Here is a tiny trained network, its code and every weight. The questions are about switching its units off for an input and a target symbol, where a switched-off unit gives its printed mean instead of its output.

import numpy as np


def w(rows, s, z=0):
    codes = np.array(rows[::2]) - 128.0
    scale = np.full(codes.shape[1], s)
    scale[-1] = z or s
    return codes * scale


def softmax(a):
    e = np.exp(a - a.max(-1, keepdims=True))
    return e / e.sum(-1, keepdims=True)


def log_softmax(a):
    a = a - a.max(-1, keepdims=True)
    return a - np.log(np.exp(a).sum(-1, keepdims=True))


def net(x, mask):
    ids = ['ΓΔΘΞΣΨΩαβζηλπτφ'.index(c) for c in x.split()]
    T = len(ids)
    res = E[ids] + P[:T]
    u = 0
    for l in range(3):
        r = res
        for j in range(2):
            rows = slice(4 * j, 4 * j + 4)
            q, k, v = (r @ M[l][rows].T for M in (Q, K, V))
            z = softmax(np.where(np.tri(T) > 0, q @ k.T / 4**0.5, -1e9)) @ v
            o = O[l][rows]
            res = res + np.where(mask[u + j], z, o[:, -1]) @ o[:, :-1]
        u += 2
    return log_softmax(res[-1] @ U[:, :-1].T + U[:, -1])


Q, K, V, O = {}, {}, {}, {}
E = w([
[72,97,89,96,109,97,61,174,181,88],'Γ',
[104,84,125,68,180,35,102,186,127,186],'Δ',
[130,98,109,169,61,150,138,149,191,116],'Θ',
[142,199,126,128,173,127,85,156,147,131],'Ξ',
[141,74,140,84,219,162,145,78,109,108],'Σ',
[108,135,50,120,120,95,147,77,57,105],'Ψ',
[156,147,137,167,114,100,173,58,206,60],'Ω',
[83,138,187,185,79,75,87,150,176,181],'α',
[118,113,121,91,122,139,166,166,39,139],'β',
[27,129,75,172,105,104,160,171,141,136],'ζ',
[188,138,126,248,136,122,52,173,164,129],'η',
[69,136,145,90,93,84,151,174,173,110],'λ',
[188,137,88,165,121,180,181,129,77,26],'π',
[85,58,185,107,164,167,143,170,139,190],'τ',
[141,169,207,190,125,186,104,143,153,106],'φ',
],0.014)
P = w([
[141,136,115,120,124,140,149,93,115,125],'0',
[73,65,193,161,143,125,121,144,91,100],'1',
[110,113,157,179,170,118,175,139,147,112],'2',
[117,156,71,74,112,117,126,87,163,160],'3',
[83,103,150,100,86,139,32,111,36,69],'4',
[22,46,130,193,179,127,115,181,114,71],'5',
[122,199,8,124,168,162,134,229,193,48],'6',
],0.013)
Q[0] = w([
[192,114,117,147,94,78,214,32,54,123],'0.h0',
[73,139,77,114,61,47,225,174,65,86],'0.h0',
[139,57,93,40,249,129,125,197,119,169],'0.h0',
[146,139,156,151,142,171,97,166,1,51],'0.h0',
[132,168,70,72,51,137,73,101,126,154],'0.h1',
[84,59,174,215,173,80,161,138,100,103],'0.h1',
[100,90,206,109,72,144,18,68,33,97],'0.h1',
[99,152,57,109,126,173,136,89,169,171],'0.h1',
],0.016)
K[0] = w([
[172,97,137,136,123,59,211,31,65,119],'0.h0',
[102,125,71,103,71,40,203,179,86,71],'0.h0',
[137,107,113,30,243,168,138,204,96,181],'0.h0',
[102,140,139,152,136,157,98,148,34,35],'0.h0',
[97,81,170,191,149,97,113,154,111,75],'0.h1',
[148,183,99,110,75,134,130,147,159,194],'0.h1',
[147,149,125,175,220,93,252,192,176,125],'0.h1',
[91,56,165,141,88,118,93,106,72,88],'0.h1',
],0.017)
V[0] = w([
[115,129,140,95,166,127,69,203,146,159],'0.h0',
[143,125,137,161,180,224,51,132,168,144],'0.h0',
[134,128,128,119,127,136,111,162,127,140],'0.h0',
[133,97,120,110,199,76,205,180,67,97],'0.h0',
[84,140,135,112,112,137,116,101,116,122],'0.h1',
[31,119,151,124,104,164,59,53,100,77],'0.h1',
[127,197,79,30,127,88,229,179,94,180],'0.h1',
[179,104,85,164,109,188,118,100,255,167],'0.h1',
],0.0078)
O[0] = w([
[110,120,80,155,107,140,214,28,118,65,179],'0.h0',
[27,131,72,79,97,58,191,126,132,135,115],'0.h0',
[117,121,121,128,122,136,155,87,139,124,128],'0.h0',
[132,146,128,231,72,114,93,130,245,124,189],'0.h0',
[138,141,128,119,149,157,94,121,125,128,175],'0.h1',
[141,135,134,168,144,177,114,60,107,101,254],'0.h1',
[116,149,165,46,186,153,3,218,173,210,84],'0.h1',
[170,144,54,100,145,53,225,187,5,88,61],'0.h1',
],0.0056,0.0036)
Q[1] = w([
[173,222,99,123,98,176,176,94,168,151],'1.h0',
[138,110,192,183,243,99,136,174,117,122],'1.h0',
[147,88,208,99,67,125,32,129,5,59],'1.h0',
[129,127,177,186,172,135,152,178,157,94],'1.h0',
[60,150,110,104,134,122,139,127,175,120],'1.h1',
[141,192,38,100,98,166,164,47,187,197],'1.h1',
[135,112,175,95,104,118,65,97,41,141],'1.h1',
[126,111,125,76,33,145,102,74,101,85],'1.h1',
],0.017)
K[1] = w([
[104,125,179,80,127,88,67,153,76,80],'1.h0',
[161,170,58,66,80,158,167,81,170,232],'1.h0',
[141,189,116,188,253,103,200,182,236,161],'1.h0',
[158,198,67,81,83,138,113,61,168,148],'1.h0',
[110,109,93,137,157,121,74,122,69,111],'1.h1',
[106,42,211,117,79,117,81,141,27,62],'1.h1',
[151,119,145,178,192,78,172,178,198,134],'1.h1',
[115,141,162,163,198,78,128,217,131,54],'1.h1',
],0.016)
V[1] = w([
[147,124,162,114,75,94,146,88,88,253],'1.h0',
[69,78,39,203,162,113,83,117,102,174],'1.h0',
[149,51,121,122,32,206,116,158,118,112],'1.h0',
[96,171,151,151,49,41,79,130,147,108],'1.h0',
[176,62,94,69,139,65,72,87,148,92],'1.h1',
[131,175,24,134,125,157,102,157,108,155],'1.h1',
[223,157,149,208,121,119,86,102,106,141],'1.h1',
[77,227,147,136,150,179,112,90,78,91],'1.h1',
],0.016)
O[1] = w([
[131,222,69,90,137,254,106,111,24,69,21],'1.h0',
[132,236,246,218,135,90,130,97,99,95,151],'1.h0',
[119,87,217,54,74,109,69,204,73,27,156],'1.h0',
[43,181,129,86,187,93,153,200,90,212,206],'1.h0',
[130,158,69,187,41,40,75,116,69,210,122],'1.h1',
[202,190,225,80,142,100,157,80,176,138,1],'1.h1',
[23,199,89,56,77,75,133,69,179,98,61],'1.h1',
[83,24,175,79,177,141,190,44,145,193,183],'1.h1',
],0.0087,0.0052)
Q[2] = w([
[103,109,113,147,162,108,140,167,128,114],'2.h0',
[121,115,118,162,154,105,138,128,123,103],'2.h0',
[70,115,129,189,137,133,133,160,150,105],'2.h0',
[84,66,143,191,162,108,122,135,124,106],'2.h0',
[160,118,144,134,145,150,141,150,133,152],'2.h1',
[211,166,112,74,72,185,145,112,78,188],'2.h1',
[205,149,149,31,88,100,122,106,60,214],'2.h1',
[100,127,155,245,172,124,103,130,162,50],'2.h1',
],0.011)
K[2] = w([
[167,116,138,92,142,168,146,113,105,141],'2.h0',
[150,121,134,127,110,139,133,109,140,136],'2.h0',
[154,162,111,69,81,154,117,106,131,121],'2.h0',
[202,180,144,71,53,153,158,140,131,199],'2.h0',
[69,89,133,116,109,134,142,138,129,128],'2.h1',
[2,74,117,226,174,122,83,167,135,132],'2.h1',
[11,112,134,239,162,123,125,146,147,38],'2.h1',
[192,208,104,45,51,156,133,141,118,199],'2.h1',
],0.0092)
V[2] = w([
[144,87,72,158,117,139,89,127,214,149],'2.h0',
[105,134,101,174,87,82,142,54,146,49],'2.h0',
[130,164,74,97,139,91,177,124,181,173],'2.h0',
[255,201,131,91,81,164,156,142,158,128],'2.h0',
[100,111,76,55,100,84,141,140,111,78],'2.h1',
[89,87,189,185,114,127,189,175,207,86],'2.h1',
[118,135,187,82,56,164,74,46,161,162],'2.h1',
[115,121,153,126,123,39,66,163,103,138],'2.h1',
],0.011)
O[2] = w([
[25,184,158,166,111,44,76,125,119,167,254],'2.h0',
[84,41,147,85,184,76,115,60,41,141,105],'2.h0',
[103,132,134,221,182,63,153,174,127,101,131],'2.h0',
[216,151,163,57,184,56,97,114,200,73,101],'2.h0',
[57,138,75,104,79,100,189,154,195,124,111],'2.h1',
[149,159,39,159,167,122,74,126,112,59,160],'2.h1',
[118,85,81,139,255,115,91,92,110,188,154],'2.h1',
[184,110,95,191,87,89,98,130,134,156,48],'2.h1',
],0.0071,0.0047)
U = w([
[159,95,181,137,107,92,170,181,102,205,110],'Γ',
[70,185,118,164,113,169,106,161,206,154,235],'Δ',
[122,90,130,90,121,78,198,202,59,50,146],'Θ',
[123,98,121,133,193,139,207,104,195,232,97],'Ξ',
[113,53,106,206,64,156,124,45,148,127,200],'Σ',
[45,129,168,109,114,153,94,57,115,164,192],'Ψ',
[88,120,17,102,138,81,177,130,156,128,82],'Ω',
[31,165,90,124,178,207,188,127,101,94,105],'α',
[51,132,162,78,108,217,49,101,197,110,116],'β',
[77,146,213,160,222,159,140,156,193,105,4],'ζ',
[72,153,126,125,131,58,244,126,111,101,26],'η',
[79,83,110,71,178,176,81,252,201,198,195],'λ',
[106,90,129,69,114,90,133,128,219,87,98],'π',
[109,99,137,174,169,208,95,140,149,60,119],'τ',
[81,44,141,127,125,198,240,128,142,126,127],'φ',
],0.0034,0.0027)

Each question gives the input, a string of symbols that net reads in full, and the target symbol t.
The units are the heads (4 rows each of Q, K, V and O). Each row of codes is followed by its name. A weight is (code - 128) times the scale printed after its matrix; where a second scale follows, it is the last column's (O and U).
mask holds one flag per head, layer by layer. A switched-off head (its flag False) gives its mean, the last column of its rows in O, instead of its output. The means were averaged over made-up inputs and are rounded, as every weight is.
A unit's drop is (log p(t) with every unit on - log p(t) with that unit switched off) / (log p(t) with every unit on - log p(t) with every unit switched off).
The circuit of an input: a set's keep is (log p(t) with only the set's units on - log p(t) with every unit switched off) / (log p(t) with every unit on - log p(t) with every unit switched off). Starting from all 6 units, units are removed one at a time, each time the one whose removal leaves the highest keep (on an exact tie, the one counted first), for as long as the keep stays at least 0.8.
circuit, biggest first: the units of the circuit, biggest drop first
most important unit: the unit with the biggest drop
which heads matter: for each layer, one digit per head in row order, 1 if its drop is at least 0.15 and else 0, layers parted by /
input λ τ λ ζ τ Ξ, target Δ: which heads matter : 01 / 10 / 11
input Σ Ω λ Σ α, target λ: circuit, biggest first : [1.h0, 1.h1]
input ζ Ω λ π Γ, target τ: circuit, biggest first : [1.h1, 2.h1]
input λ Σ η ζ, target Δ: circuit, biggest first : [2.h0, 1.h0, 0.h0, 0.h1]
input α λ ζ, target α: circuit, biggest first : [1.h0]
input λ ζ Σ Σ, target ζ: circuit, biggest first : [1.h0, 1.h1]
input Δ φ ζ, target Γ: circuit, biggest first : [2.h1, 1.h1]
input Ω ζ Ω, target Ω: which heads matter : 10 / 11 / 00
input τ Σ φ, target β: which heads matter : 00 / 11 / 10
input Γ Ω Γ Θ Σ Σ τ, target Σ: circuit, biggest first : [1.h1, 1.h0, 2.h1]
input α Σ ζ λ λ, target φ: which heads matter : 00 / 11 / 11
input Θ ζ Ω η Σ β Σ, target π: which heads matter : 11 / 11 / 11
input λ α ζ Σ, target Δ: circuit, biggest first : [2.h0, 1.h0, 0.h1, 1.h1]
input Δ ζ π λ Θ λ Ψ, target Θ: most important unit : 1.h0
input Ξ Θ Ξ Θ β Δ, target Θ: circuit, biggest first : [0.h1, 1.h0]
input π λ α φ Σ α ζ, target Σ: which heads matter : 01 / 10 / 00
input τ β λ, target τ: circuit, biggest first : [1.h1, 1.h0]
input ζ λ λ Ξ ζ λ λ, target τ: which heads matter : 01 / 01 / 11
input λ φ Σ, target Δ: circuit, biggest first : [2.h0, 0.h1, 1.h0, 2.h1]
input Γ Σ λ λ, target Σ: circuit, biggest first : [1.h0, 1.h1]
input Δ Σ η, target Δ: circuit, biggest first : [0.h1, 2.h0]
input α λ β, target α: which heads matter : 00 / 11 / 00
input Ω τ φ α ζ π α, target ζ: circuit, biggest first : [1.h0]
input Θ λ η λ τ α, target λ: which heads matter : 01 / 10 / 00
input τ Δ η λ, target β: which heads matter : 11 / 11 / 11
input α Θ α Γ Ψ, target α: which heads matter : 00 / 11 / 00
input ζ λ λ Θ Σ Σ φ, target τ: which heads matter : 01 / 11 / 11
input Σ α Θ, target Σ: circuit, biggest first : [1.h0]
input λ Σ Σ Θ Σ λ λ, target Δ: which heads matter : 01 / 10 / 10
